Here is a tiny trained network, its code and every weight. The questions are about switching its units off for an input and a target symbol, where a switched-off unit gives its printed mean instead of its output.

import numpy as np


def w(rows, s, z=0):
    codes = np.array(rows[::2]) - 128.0
    scale = np.full(codes.shape[1], s)
    scale[-1] = z or s
    return codes * scale


def f(y):
    return np.maximum(y, 0)


def softmax(a):
    e = np.exp(a - a.max(-1, keepdims=True))
    return e / e.sum(-1, keepdims=True)


def log_softmax(a):
    a = a - a.max(-1, keepdims=True)
    return a - np.log(np.exp(a).sum(-1, keepdims=True))


def net(x, mask):
    ids = ['βγδηλμξφ'.index(c) for c in x.split()]
    T = len(ids)
    res = E[ids] + P[:T]
    r = res
    for j in range(3):
        rows = slice(3 * j, 3 * j + 3)
        q, k, v = (r @ M[0][rows].T for M in (Q, K, V))
        z = softmax(np.where(np.tri(T) > 0, q @ k.T / 3**0.5, -1e9)) @ v
        o = O[0][rows]
        res = res + np.where(mask[j], z, o[:, -1]) @ o[:, :-1]
    y = f(res @ A[0][:, :-1].T + A[0][:, -1])
    res = res + np.where(mask[3:19], y, B[0][:, -1]) @ B[0][:, :-1]
    return log_softmax(res[-1] @ U[:, :-1].T + U[:, -1])


Q, K, V, O, A, B = {}, {}, {}, {}, {}, {}
E = w([
[106,109,77,124,168,178],'β',
[125,67,186,230,124,120],'γ',
[65,99,61,122,105,170],'δ',
[81,10,180,86,119,117],'η',
[62,120,115,77,143,168],'λ',
[108,95,119,153,152,36],'μ',
[82,156,91,177,145,173],'ξ',
[180,59,86,141,166,59],'φ',
],0.013)
P = w([
[71,91,78,187,254,107],'0',
[94,136,104,126,136,114],'1',
[98,140,111,115,127,112],'2',
[102,151,117,110,108,119],'3',
[105,158,116,102,93,125],'4',
[108,167,119,90,79,135],'5',
],0.0089)
Q[0] = w([
[148,31,122,86,129,166],'h1',
[106,138,213,114,92,109],'h1',
[191,34,177,150,70,123],'h1',
[102,134,148,114,133,171],'h2',
[5,168,81,152,142,157],'h2',
[157,114,86,111,128,71],'h2',
[116,149,140,98,118,78],'h3',
[89,83,183,152,125,133],'h3',
[53,116,31,95,140,173],'h3',
],0.029)
K[0] = w([
[249,111,137,65,73,237],'h1',
[66,155,140,103,48,106],'h1',
[248,147,193,113,31,167],'h1',
[69,76,124,117,137,130],'h2',
[26,91,128,185,204,92],'h2',
[175,188,74,69,120,108],'h2',
[24,114,126,133,70,36],'h3',
[77,140,215,156,95,180],'h3',
[78,67,109,135,221,126],'h3',
],0.018)
V[0] = w([
[158,107,143,121,148,163],'h1',
[223,64,174,106,200,238],'h1',
[108,231,204,106,185,68],'h1',
[78,97,146,73,121,109],'h2',
[192,168,103,201,132,150],'h2',
[150,175,7,76,184,99],'h2',
[136,104,62,133,88,84],'h3',
[69,188,241,155,171,206],'h3',
[226,103,134,61,197,128],'h3',
],0.016)
O[0] = w([
[95,125,119,138,131,112,122],'h1',
[8,127,67,178,131,68,125],'h1',
[222,159,69,96,135,131,10],'h1',
[149,195,152,115,135,68,154],'h2',
[99,37,91,154,119,214,89],'h2',
[131,60,2,138,176,34,254],'h2',
[117,131,193,127,70,145,154],'h3',
[169,93,18,151,249,108,126],'h3',
[84,208,114,106,81,112,47],'h3',
],0.0096,0.0068)
A[0] = w([
[72,202,123,90,84,162,101],'n1',
[177,86,124,92,134,116,252],'n2',
[165,114,177,130,155,113,184],'n3',
[131,216,106,77,108,159,74],'n4',
[140,122,73,94,137,205,83],'n5',
[98,108,148,82,160,136,120],'n6',
[119,138,84,108,141,120,73],'n7',
[143,197,137,51,64,159,91],'n8',
[82,187,118,88,168,203,149],'n9',
[120,101,165,179,147,107,178],'n10',
[166,181,125,148,129,121,126],'n11',
[66,173,86,127,132,179,30],'n12',
[154,156,185,96,66,184,130],'n13',
[148,168,138,103,100,252,53],'n14',
[156,205,78,104,162,122,90],'n15',
[114,198,145,57,56,255,68],'n16',
],0.014,0.0043)
B[0] = w([
[175,60,147,132,152,198,204],'n1',
[92,121,160,141,127,119,227],'n2',
[99,108,103,113,92,127,186],'n3',
[87,107,189,173,121,125,154],'n4',
[131,141,149,198,178,141,201],'n5',
[147,145,111,153,113,125,179],'n6',
[138,139,86,96,144,137,215],'n7',
[215,151,87,165,98,150,173],'n8',
[120,220,173,144,128,104,161],'n9',
[114,141,140,106,88,87,254],'n10',
[85,120,127,131,139,128,150],'n11',
[132,155,83,95,98,166,185],'n12',
[185,110,85,171,146,83,170],'n13',
[224,165,85,136,115,117,155],'n14',
[168,120,185,66,143,116,180],'n15',
[5,139,155,66,136,126,177],'n16',
],0.023,0.0096)
U = w([
[1,90,164,114,53,64,253],'β',
[180,95,75,144,56,102,110],'γ',
[69,110,28,90,88,116,52],'δ',
[92,164,110,113,96,135,103],'η',
[117,105,175,122,102,133,54],'λ',
[118,100,127,59,139,106,105],'μ',
[78,84,104,155,147,121,124],'ξ',
[82,80,108,94,91,174,72],'φ',
],0.0045,0.0043)

Each question gives the input, a string of symbols that net reads in full, and the target symbol t.
The units are the heads (3 rows each of Q, K, V and O) and the neurons (one row each of A and B). Each row of codes is followed by its name. A weight is (code - 128) times the scale printed after its matrix; where a second scale follows, it is the last column's (O, A, B and U).
mask holds one flag per unit, heads first, then neurons. A switched-off unit (its flag False) gives its mean, the last column of its rows in O or B, instead of its output. The means were averaged over made-up inputs and are rounded, as every weight is.
A unit's drop is (log p(t) with every unit on - log p(t) with that unit switched off) / (log p(t) with every unit on - log p(t) with every unit switched off).
The circuit of an input: a set's keep is (log p(t) with only the set's units on - log p(t) with every unit switched off) / (log p(t) with every unit on - log p(t) with every unit switched off). Starting from the 12 units with the biggest drops (on a tie, the unit counted first), units are removed one at a time, each time the one whose removal leaves the highest keep (on an exact tie, the one counted first), for as long as the keep stays at least 0.8.
circuit, biggest first: the units of the circuit, biggest drop first
most important unit: the unit with the biggest drop
top k neurons: the k neurons with the biggest drops, biggest first
which heads matter: for each layer, one digit per head in row order, 1 if its drop is at least 0.15 and else 0, layers parted by /
drop of u: that unit's drop, to one decimal
input μ φ λ, target γ: which heads matter => 101
input η ξ λ, target λ: which heads matter => 010
input μ μ β δ λ ξ, target γ: most important unit => n8
input μ ξ λ ξ β, target γ: which heads matter => 101
input φ γ η λ ξ, target φ: circuit, biggest first => n1; h3; n16; n8
input φ γ η φ ξ ξ, target φ: circuit, biggest first => n1; n16; h3; n8
input ξ λ φ δ, target ξ: circuit, biggest first => n5; h2; h3
input μ γ η γ γ, target γ: which heads matter => 010
input γ η ξ η, target γ: circuit, biggest first => h2; n13
input γ μ ξ β η φ, target β: circuit, biggest first => h2; n1; h3
input γ ξ φ ξ, target η: top 3 neurons => n14; n9; n16
input γ λ γ, target γ: which heads matter => 011
input λ δ δ, target μ: circuit, biggest first => n15; h2; h3; h1
input φ η γ ξ δ β, target φ: circuit, biggest first => n16; n1; h3; n8
input φ ξ δ β, target φ: which heads matter => 001
input ξ λ φ λ δ ξ, target ξ: circuit, biggest first => h2; n5; h3
input δ ξ δ ξ, target β: which heads matter => 101
input β φ φ λ λ ξ, target δ: most important unit => h2
input λ ξ φ, target β: which heads matter => 010
input φ μ ξ λ δ, target φ: which heads matter => 001
input δ λ φ μ φ μ, target γ: top neuron => n13
input γ ξ μ φ γ β, target η: top 3 neurons => n14; n16; n9
input φ β ξ β γ λ, target φ: top 3 neurons => n16; n1; n8
input γ λ μ ξ β λ, target η: top 3 neurons => n16; n14; n9
input β μ λ μ, target γ: top 2 neurons => n8; n13
input β η μ δ η, target γ: top 2 neurons => n8; n13
input ξ γ λ, target ξ: drop of h2 => 0.4
